Below are the code and all the weights of a small trained network. Each question names an input and a class and asks about switching units off, where a switched-off unit gives its printed mean instead of its output.

import numpy as np


def w(rows, s, z=0):
    codes = np.array(rows[::2]) - 128.0
    scale = np.full(codes.shape[1], s)
    scale[-1] = z or s
    return codes * scale


def norm(h):
    return h / np.sqrt((h * h).mean(-1, keepdims=True) + 1e-5)


def f(y):
    return y / 2 * (1 + np.tanh(0.7978845608 * (y + 0.044715 * y**3)))


def log_softmax(a):
    a = a - a.max(-1, keepdims=True)
    return a - np.log(np.exp(a).sum(-1, keepdims=True))


def net(x, mask):
    res = np.array(x, float).reshape(1, 3) / 4 @ E
    u = 0
    for l in range(2):
        y = f(norm(res) @ A[l][:, :-1].T + A[l][:, -1])
        res = res + np.where(mask[u : u + 11], y, B[l][:, -1]) @ B[l][:, :-1]
        u += 11
    return log_softmax(norm(res)[-1] @ U[:, :-1].T + U[:, -1])


A, B = {}, {}
E = w([
[2,125,135,75,159,159],'x0',
[138,127,127,36,135,63],'x1',
[187,162,129,124,222,251],'x2',
],0.0059)
A[0] = w([
[207,132,126,161,89,90,154],'0.n1',
[132,133,119,170,144,119,103],'0.n2',
[85,146,144,133,134,114,91],'0.n3',
[88,125,131,253,123,160,254],'0.n4',
[148,129,133,91,179,192,40],'0.n5',
[141,115,122,129,117,146,107],'0.n6',
[156,149,132,115,129,137,59],'0.n7',
[91,120,131,156,111,137,67],'0.n8',
[227,139,122,131,159,142,81],'0.n9',
[143,111,137,146,98,104,137],'0.n10',
[120,123,122,145,153,128,112],'0.n11',
],0.016,0.005)
B[0] = w([
[90,220,131,148,231,174,242],'0.n1',
[151,163,186,159,123,128,142],'0.n2',
[177,144,52,87,42,124,139],'0.n3',
[36,125,124,195,68,209,251],'0.n4',
[104,209,131,144,215,170,173],'0.n5',
[182,160,159,154,150,136,130],'0.n6',
[164,84,136,182,158,95,131],'0.n7',
[182,117,27,213,185,21,139],'0.n8',
[147,1,133,88,42,110,208],'0.n9',
[132,148,119,88,163,206,169],'0.n10',
[172,179,153,159,119,103,128],'0.n11',
],0.014,0.012)
A[1] = w([
[142,132,121,193,105,77,102],'1.n1',
[177,84,162,79,150,98,2],'1.n2',
[115,135,112,74,155,148,93],'1.n3',
[132,3,174,149,104,146,102],'1.n4',
[160,125,125,68,147,80,192],'1.n5',
[145,101,177,212,74,137,61],'1.n6',
[77,133,169,112,161,172,116],'1.n7',
[143,175,187,138,179,145,93],'1.n8',
[189,70,149,126,163,89,50],'1.n9',
[119,124,128,164,69,124,4],'1.n10',
[168,171,152,89,204,75,78],'1.n11',
],0.018,0.0038)
B[1] = w([
[132,75,144,117,151,189,131],'1.n1',
[70,76,4,140,86,157,148],'1.n2',
[163,74,154,125,126,138,175],'1.n3',
[189,172,131,64,94,173,196],'1.n4',
[70,151,181,136,116,98,160],'1.n5',
[155,144,143,32,151,16,185],'1.n6',
[149,161,106,189,172,96,249],'1.n7',
[62,99,115,84,30,106,193],'1.n8',
[58,58,37,162,116,129,147],'1.n9',
[200,75,116,93,150,167,151],'1.n10',
[250,42,199,156,191,118,166],'1.n11',
],0.025,0.012)
U = w([
[63,212,82,242,162,167,189],'0',
[121,22,5,78,46,198,153],'1',
[189,41,218,178,196,88,183],'2',
[34,109,213,44,25,55,1],'3',
[216,231,157,18,86,139,90],'4',
],0.014,0.0026)

Each question gives the input, the list of numbers given to net, and the class t.
The units are the neurons (one row each of A and B). Each row of codes is followed by its name. A weight is (code - 128) times the scale printed after its matrix; where a second scale follows, it is the last column's (A, B and U).
mask holds one flag per neuron, layer by layer. A switched-off neuron (its flag False) gives its mean, the last column of its row in B, instead of its output. The means were averaged over made-up inputs and are rounded, as every weight is.
A unit's drop is (log p(t) with every unit on - log p(t) with that unit switched off) / (log p(t) with every unit on - log p(t) with every unit switched off).
The circuit of an input: a set's keep is (log p(t) with only the set's units on - log p(t) with every unit switched off) / (log p(t) with every unit on - log p(t) with every unit switched off). Starting from the 12 units with the biggest drops (on a tie, the unit counted first), units are removed one at a time, each time the one whose removal leaves the highest keep (on an exact tie, the one counted first), for as long as the keep stays at least 0.8.
circuit, biggest first: the units of the circuit, biggest drop first
most important unit: the unit with the biggest drop
top k neurons: the k neurons with the biggest drops, biggest first
k most important neurons of layer l: the k neurons of layer l with the biggest drops, biggest first
drop of u: that unit's drop, to one decimal
input [-7,1,-7], class 2: circuit, biggest first	(0.n4, 1.n11)
input [-4,-3,1], class 4: most important unit	0.n9
input [-6,-5,1], class 4: top 2 neurons	(0.n9, 0.n5)
input [8,4,0], class 3: circuit, biggest first	(0.n1, 0.n4, 1.n5)
input [0,-3,-8], class 0: top 3 neurons	(0.n9, 0.n10, 1.n8)
input [2,-4,-2], class 1: 2 most important neurons of layer 0	(0.n1, 0.n4)
input [2,-1,-8], class 1: top 3 neurons	(0.n1, 0.n9, 1.n7)
input [0,8,-7], class 2: top 3 neurons	(0.n9, 0.n4, 1.n8)
input [-7,0,4], class 4: top 3 neurons	(0.n9, 0.n1, 1.n4)
input [3,8,7], class 2: top 3 neurons	(0.n4, 0.n5, 1.n11)
input [-7,-7,3], class 4: top 2 neurons	(0.n9, 1.n6)
input [-7,-6,1], class 4: top 3 neurons	(0.n9, 0.n5, 1.n6)
input [0,5,5], class 1: 3 most important neurons of layer 0	(0.n1, 0.n9, 0.n4)
input [-5,2,8], class 1: top 3 neurons	(0.n9, 0.n4, 1.n9)
input [3,1,0], class 3: most important unit	0.n4
input [-6,0,-2], class 0: top 2 neurons	(0.n1, 1.n7)
input [0,-2,-7], class 0: top 2 neurons	(0.n9, 0.n10)
input [7,-7,-1], class 1: 2 most important neurons of layer 1	(1.n10, 1.n7)
input [-2,-7,7], class 4: top 3 neurons	(0.n1, 0.n9, 1.n6)
input [2,-6,-3], class 1: most important unit	0.n1
input [5,1,8], class 2: 2 most important neurons of layer 0	(0.n4, 0.n5)
input [2,8,2], class 2: top 3 neurons	(0.n9, 0.n4, 1.n11)
input [-4,-4,1], class 4: top 3 neurons	(0.n9, 0.n5, 1.n6)
input [-6,-4,6], class 4: drop of 0.n9	2.8
input [-7,2,5], class 1: drop of 0.n10	0.0
input [-7,6,-5], class 2: drop of 0.n4	4.0
input [-5,-4,3], class 4: drop of 0.n9	2.3
